Here is a tiny trained network, its code and every weight. The questions are about switching its units off for an input and a target symbol, where a switched-off unit gives its printed mean instead of its output.

import numpy as np


def w(rows, s, z=0):
    codes = np.array(rows[::2]) - 128.0
    scale = np.full(codes.shape[1], s)
    scale[-1] = z or s
    return codes * scale


def norm(h):
    return h / np.sqrt((h * h).mean(-1, keepdims=True) + 1e-5)


def f(y):
    return np.maximum(y, 0)


def softmax(a):
    e = np.exp(a - a.max(-1, keepdims=True))
    return e / e.sum(-1, keepdims=True)


def log_softmax(a):
    a = a - a.max(-1, keepdims=True)
    return a - np.log(np.exp(a).sum(-1, keepdims=True))


def net(x, mask):
    ids = ['ΔΞΦβζηθλμπτω'.index(c) for c in x.split()]
    T = len(ids)
    res = E[ids] + P[:T]
    q, k, v = (norm(res) @ M[0].T for M in (Q, K, V))
    z = softmax(np.where(np.tri(T) > 0, q @ k.T / 4**0.5, -1e9)) @ v
    res = res + np.where(mask[0], z, O[0][:, -1]) @ O[0][:, :-1]
    y = f(norm(res) @ A[0][:, :-1].T + A[0][:, -1])
    res = res + np.where(mask[1:9], y, B[0][:, -1]) @ B[0][:, :-1]
    return log_softmax(norm(res)[-1] @ U[:, :-1].T + U[:, -1])


Q, K, V, O, A, B = {}, {}, {}, {}, {}, {}
E = w([
[106,131,109,135,129,140,107,100,140],'Δ',
[193,119,214,6,90,87,106,183,197],'Ξ',
[114,132,138,141,117,130,95,105,113],'Φ',
[67,91,123,98,132,136,152,29,185],'β',
[143,116,105,182,96,146,46,138,112],'ζ',
[108,133,157,155,83,103,92,114,89],'η',
[141,129,154,123,109,157,72,129,92],'θ',
[124,110,246,113,101,118,119,69,55],'λ',
[160,94,118,115,169,172,97,130,103],'μ',
[66,186,135,126,86,131,132,149,158],'π',
[89,146,138,99,163,121,153,154,94],'τ',
[121,107,83,112,121,71,134,156,105],'ω',
],0.018)
P = w([
[113,206,64,127,186,103,126,31,89],'0',
[99,126,113,78,121,156,54,149,95],'1',
[118,63,176,91,85,211,67,188,126],'2',
[190,62,164,123,48,239,172,146,147],'3',
[239,101,131,118,29,233,187,124,129],'4',
[255,145,88,52,6,220,125,131,136],'5',
],0.0078)
Q[0] = w([
[89,118,175,185,221,46,33,135,200],'head 1',
[54,96,94,12,1,222,52,180,96],'head 1',
[17,120,162,135,212,196,146,190,75],'head 1',
[82,21,149,219,86,150,164,180,149],'head 1',
],0.0082)
K[0] = w([
[110,174,105,179,178,110,118,2,112],'head 1',
[189,162,148,50,114,107,198,180,115],'head 1',
[58,191,37,137,196,97,151,184,38],'head 1',
[77,141,135,47,174,74,26,169,125],'head 1',
],0.0098)
V[0] = w([
[114,85,87,115,193,164,183,164,57],'head 1',
[84,202,208,48,154,170,189,129,38],'head 1',
[174,70,158,97,135,78,99,74,107],'head 1',
[78,118,117,150,4,36,173,115,88],'head 1',
],0.011)
O[0] = w([
[150,70,73,19,2,103,184,80,23,110],'head 1',
[217,250,141,89,35,186,246,48,81,255],'head 1',
[247,17,131,123,99,13,97,117,254,142],'head 1',
[42,65,177,226,50,123,245,152,182,106],'head 1',
],0.0079,0.0088)
A[0] = w([
[100,174,152,3,171,120,175,127,190,119],'neuron 1',
[170,116,117,38,106,131,67,65,128,19],'neuron 2',
[87,178,135,128,102,249,176,89,2,67],'neuron 3',
[150,48,70,48,39,117,186,150,53,175],'neuron 4',
[203,151,91,140,143,88,138,179,96,253],'neuron 5',
[67,66,64,85,67,85,225,186,60,210],'neuron 6',
[172,128,183,78,145,65,157,197,167,148],'neuron 7',
[142,116,119,150,31,159,39,150,81,140],'neuron 8',
],0.0098,0.0045)
B[0] = w([
[155,97,87,160,177,193,120,174,57,168],'neuron 1',
[127,153,170,180,158,100,209,137,62,203],'neuron 2',
[55,162,121,148,107,184,115,207,179,254],'neuron 3',
[121,99,136,10,149,22,83,99,173,230],'neuron 4',
[113,54,119,91,67,170,79,195,123,194],'neuron 5',
[132,134,23,64,107,57,131,173,226,183],'neuron 6',
[177,184,137,104,138,198,157,210,192,169],'neuron 7',
[100,135,103,164,173,115,171,73,111,192],'neuron 8',
],0.012,0.011)
U = w([
[91,209,42,109,214,126,64,108,138,2],'Δ',
[154,137,168,85,189,126,89,218,206,87],'Ξ',
[105,210,146,135,151,80,80,48,196,144],'Φ',
[132,105,95,124,222,166,183,84,199,202],'β',
[110,53,73,166,128,145,2,146,166,219],'ζ',
[74,33,175,202,63,92,162,137,184,153],'η',
[172,139,118,181,110,157,169,118,40,156],'θ',
[181,85,243,106,37,156,187,76,177,44],'λ',
[168,81,169,47,161,80,85,106,79,167],'μ',
[27,142,140,149,115,211,137,197,140,118],'π',
[152,167,68,38,38,177,145,131,133,61],'τ',
[88,68,77,112,126,13,161,201,215,149],'ω',
],0.011,0.0047)

Each question gives the input, a string of symbols that net reads in full, and the target symbol t.
The units are the heads (4 rows each of Q, K, V and O) and the neurons (one row each of A and B). Each row of codes is followed by its name. A weight is (code - 128) times the scale printed after its matrix; where a second scale follows, it is the last column's (O, A, B and U).
mask holds one flag per unit, heads first, then neurons. A switched-off unit (its flag False) gives its mean, the last column of its rows in O or B, instead of its output. The means were averaged over made-up inputs and are rounded, as every weight is.
A unit's drop is (log p(t) with every unit on - log p(t) with that unit switched off) / (log p(t) with every unit on - log p(t) with every unit switched off).
The circuit of an input: a set's keep is (log p(t) with only the set's units on - log p(t) with every unit switched off) / (log p(t) with every unit on - log p(t) with every unit switched off). Starting from all 9 units, units are removed one at a time, each time the one whose removal leaves the highest keep (on an exact tie, the one counted first), for as long as the keep stays at least 0.8.
circuit, biggest first: the units of the circuit, biggest drop first
top k neurons: the k neurons with the biggest drops, biggest first
drop of u: that unit's drop, to one decimal
input λ Ξ π Δ, target Ξ: top 2 neurons -> neuron 8; neuron 7
input ω Φ π η β, target π: circuit, biggest first -> head 1
input ζ π ζ ζ μ, target μ: circuit, biggest first -> head 1; neuron 3
input Δ ζ θ ω π τ, target ω: top 2 neurons -> neuron 6; neuron 4
input π ζ β ζ, target ζ: top 2 neurons -> neuron 2; neuron 3
input π π η ω η, target ω: circuit, biggest first -> head 1; neuron 6
input ω β τ ζ π ω, target ω: circuit, biggest first -> neuron 6; head 1
input μ ζ λ Ξ τ β, target β: circuit, biggest first -> head 1; neuron 3; neuron 4
input Ξ π λ Φ ζ, target ζ: circuit, biggest first -> head 1; neuron 5
input ω ζ Δ λ ζ η, target λ: circuit, biggest first -> head 1; neuron 3
input Ξ θ π π ω θ, target λ: top 3 neurons -> neuron 3; neuron 6; neuron 1
input β Φ β, target β: top 4 neurons -> neuron 3; neuron 5; neuron 4; neuron 1
input Φ ζ Φ, target ζ: top 2 neurons -> neuron 2; neuron 4
input θ ζ ω θ, target ω: circuit, biggest first -> head 1
input Ξ Φ Φ μ π, target Ξ: drop of head 1 -> 1.1
input η η Δ, target η: drop of neuron 1 -> 0.0
input π θ μ Φ Δ, target μ: drop of head 1 -> 1.1
input θ π η π ζ, target π: drop of head 1 -> 0.3
